[128 = 0]

[110 150 143  99 163  93 109 117 108 141 120 129 121 137 131 133 108 129] | N
[120 140  87 131 127 119 102 122 119 164 128 132 161 131 123  88 121 123] | J
[149 181 136 135 110 130 126 154  69  99 129 139 183 110 107 100 121 102] | N
[115 106 119 106 118 114 134 145 105 165 142 121 123 154 129 135  83 136] | N
[115 117 113 149 137 149 109  81 144 152 116 124 101 134 122 128 110  94] | J
[153 178 132 129 149 109  93 140 134 127 118 145 191 110 128 108 132 111] | J
[110 133  96 152 118 117  96 102 146 149 125 143 146 125 150 133 135 108] | J
[ 73  75 111 177 119 125 136 144 125 156  88 119  80 127 151 161  78 117] | N
[140 188 141 167 113 142 100 121 156 107 158 147 104 124 107 124 147 119] | J
[141 172 125  68 125  79 105 180 106 141 131 140 194  87 117  89 126 109] | N
[ 81 118 113 164 111 103 109 138 114 180  98 144 159 117 146 118 114 125] | N
[120 126 118 151 143 142 111 119 112 120 132 145 114 140 120 120 138 159] | J
[117 138 144 117 129 107 115 158 137 126 132 167 148 116 110 121 156 118] | J
[ 76  66 109 252 102 148 124 102 194  97 144 146 119 116 158 146 130 136] | N
[126 143 141 121 117  93 116 140 129 139 150 167 149 104 128 148 131 133] | J
[131 142 128 151 124 133 139 122 117 129 113 134 129 144 128 114 115 115] | N
[ 81 113 149 103 113 116 136 156 110 165 115 138 132 127 140 160  80 140] | N
[103 143 142 153 122 135 133 110 151 118 134 136 122 123 132 124 133 110] | J

[106 107 124 127 143 123 145 110 149 186 128 146 136 131  81 127 112 124] | Qh
[125 114 166 130 135 126  85  94 146 162 119 115 108 128 121 121 154 123] | Th
[112  99 140  68 116 120 110  93 148 140 133 131 103 114 104 121 137 143] | Th
[134 117 149 152 136 140 131 122 169 108 132 119 132 129 131 141 129 105] | Ds
[133 110 171 126 121 140 160 116 137 120 126  97 129 127 117 140 101 128] | Ds
[156 100 160 145 136 129 132 105 136  58 145 125 131 129  91 159 120 135] | Ds
[124 109 121 143 143 133 109 114 166 152 112 142 132 130 132 129 143 138] | Th
[112 117 152 101 126 132  87  84 150 132 132 107 126 141 131 129 129 109] | Th
[122 113 145 127 138 123 102 112 120 142 137 128 126 131 120 132 144 128] | Th
[124 130 144 140 152 130 159 133 131 144 122 117 120 125 156 125 136 128] | jz
[111 132  85 140 134 125 163 117 127 132 115 150 131 145 128 112 118 129] | Qh
[143 116 143 129 137 136 149 121 154 122 125 111 130 120 137 126 141 132] | Ds
[137 112 143 152 157 127 117 131 132 168 125 122 129 127  96 158 150 120] | Th
[141 136 130 169 140 127 150 137 127 113 142 130 121 121 148 117 154 185] | jz
[136 101 172 108 135 138 135 128 143 160 120  77 140 131 142 128 133 126] | Ds
[124  97 147 130 123 137 149 117 158 137 166 108 119 115 111 128 129 136] | Ds
[122 127 120 141 143 111  94  83 156 119 119 125 119 145 135 134 163 122] | Th
[120 138 144 146 164 131 168 115 148 112  91 123 112 132 158 141 139  86] | Th
[127 114 155 129 128 139 115 117 167 158 138 100 129 128 123 141 135 137] | Ds
[ 98 138 122 132 113 127  93  89 157 121 118  92 133 125 141 118 155 150] | Hh
[115 130 226 115 135 118 122 103 105 138 135  76 133 120 145 137 119 133] | Hh
[ 95 134 152  98 137 121 208 138 135 178 117  95 108 117 147 114  87 125] | Qh
[126 106 152 136 128 108 117 124 143 147 166 108 130 114 103 129 131 128] | Ds
[116 123 121 127 152 113 160 135 140 144 120 139 113 132 139 139 137 124] | Qh
[124 106 137 143 164 126 129 104 156 158 111 121 131 138 109 134 145 109] | Th
[132 112 135 123 107 145 121 121 179 114 117 108 134 105 103 135 138 146] | Ds
[131 110 145 134 127 140 126 114 149 114 143 119 138 130 147 141 139 127] | Ds
[110 119 140 140 153 119 106 101 155 120 137 111 137 127 133 128 172 124] | Th
[135 113 187 128 162 138 101 105 141 164 115  72 136 141 133 133 141 129] | Th
[128 119 142 150 132 141 142 114 144 135 136 117 116 124 140 133 144 147] | jz

[122 141 127 105 141 127 117 103 150 110 132 121 156 128 104 137 118 135] | zc
[137 146 124  96 140 119 151 138 145 161 146 116 111 124 112 146 140 170] | zc
[127 120 106 159  98  99 169 133 132 180 174 104  84  92 140 143  87 147] | qg
[120  92 122 167  99 116 139 120 118 115 126 144 112 133 126 123 122  90] | qg
[117  98 128 178  84 102 157 126 113 109 141 137 115 126 106 127  96 104] | qg
[127 145 100 138 124 127 141 138 136 166 153 107 107 104 167 132 131 118] | dn
[113 120 122 140 115 129 147 138 123 118 127 133 114 152  96 128 111 114] | qg
[123 151 129 127 131 131 115 119 135 142 140 117 131 137 114 131  96 112] | zc
[137 153 106 101 141 134 147 141 146 155 142 118 122 111 138 131 142 153] | zc
[125 117 109 148 115  86 152 138 130 138 149 115 120  78 151 124 121 145] | qg
[132 120 117 175 106  93 157 128 120 128 133 120 113  87 141 121 123 112] | qg
[124 154 125 137 122 139 115 118 127 158 143 120 117 138 111 137  71  98] | dn
[135 127 125 128 117 126 129 106 142  98 129 129 137 131 107 134 132 115] | zc
[117 124 169 146 124 125 111 150  90 149 114 141 119 153  63 132  97 122] | dn
[126 114 106 157 111  89 142 123 133 128 160 121 123  91 154 120  98 137] | qg
[123 149 143 142 131 127  91 160 103 206 155 114 102 100 142 139  88 156] | dn
[127 135 145 116 146 125 139 124 132 116 128 127 120 134  82 110 129 145] | zc
[107 105 109 129 117 121 154 133 127 121 141 131 121 137 141 117 120 121] | qg
[118 108 110 150 105 102 169 130 125 120 145 135 106 142  95 131 106 124] | qg
[164 131 107 116 124  92 165 168 138 188 168  87 103  43 207 132 173 226] | qg
[132 121  96 145 121 111 152 138 142 137 155 112 139  75 181 116 135 157] | qg
[131 128 136 116 126 121 131 131 131 137 127 120 122 130 130 127 124 142] | zc
[138 138 137 107 146 137 127 138 139 123 113 126 138 144  96 132 147 148] | zc
[141 120 132 132 112 106 160 128 134 126 141 124 106 119  93 136 129 161] | qg
[129 147 118 125 131 130 134 141 137 156 146 114 126 102 136 130 114 147] | zc
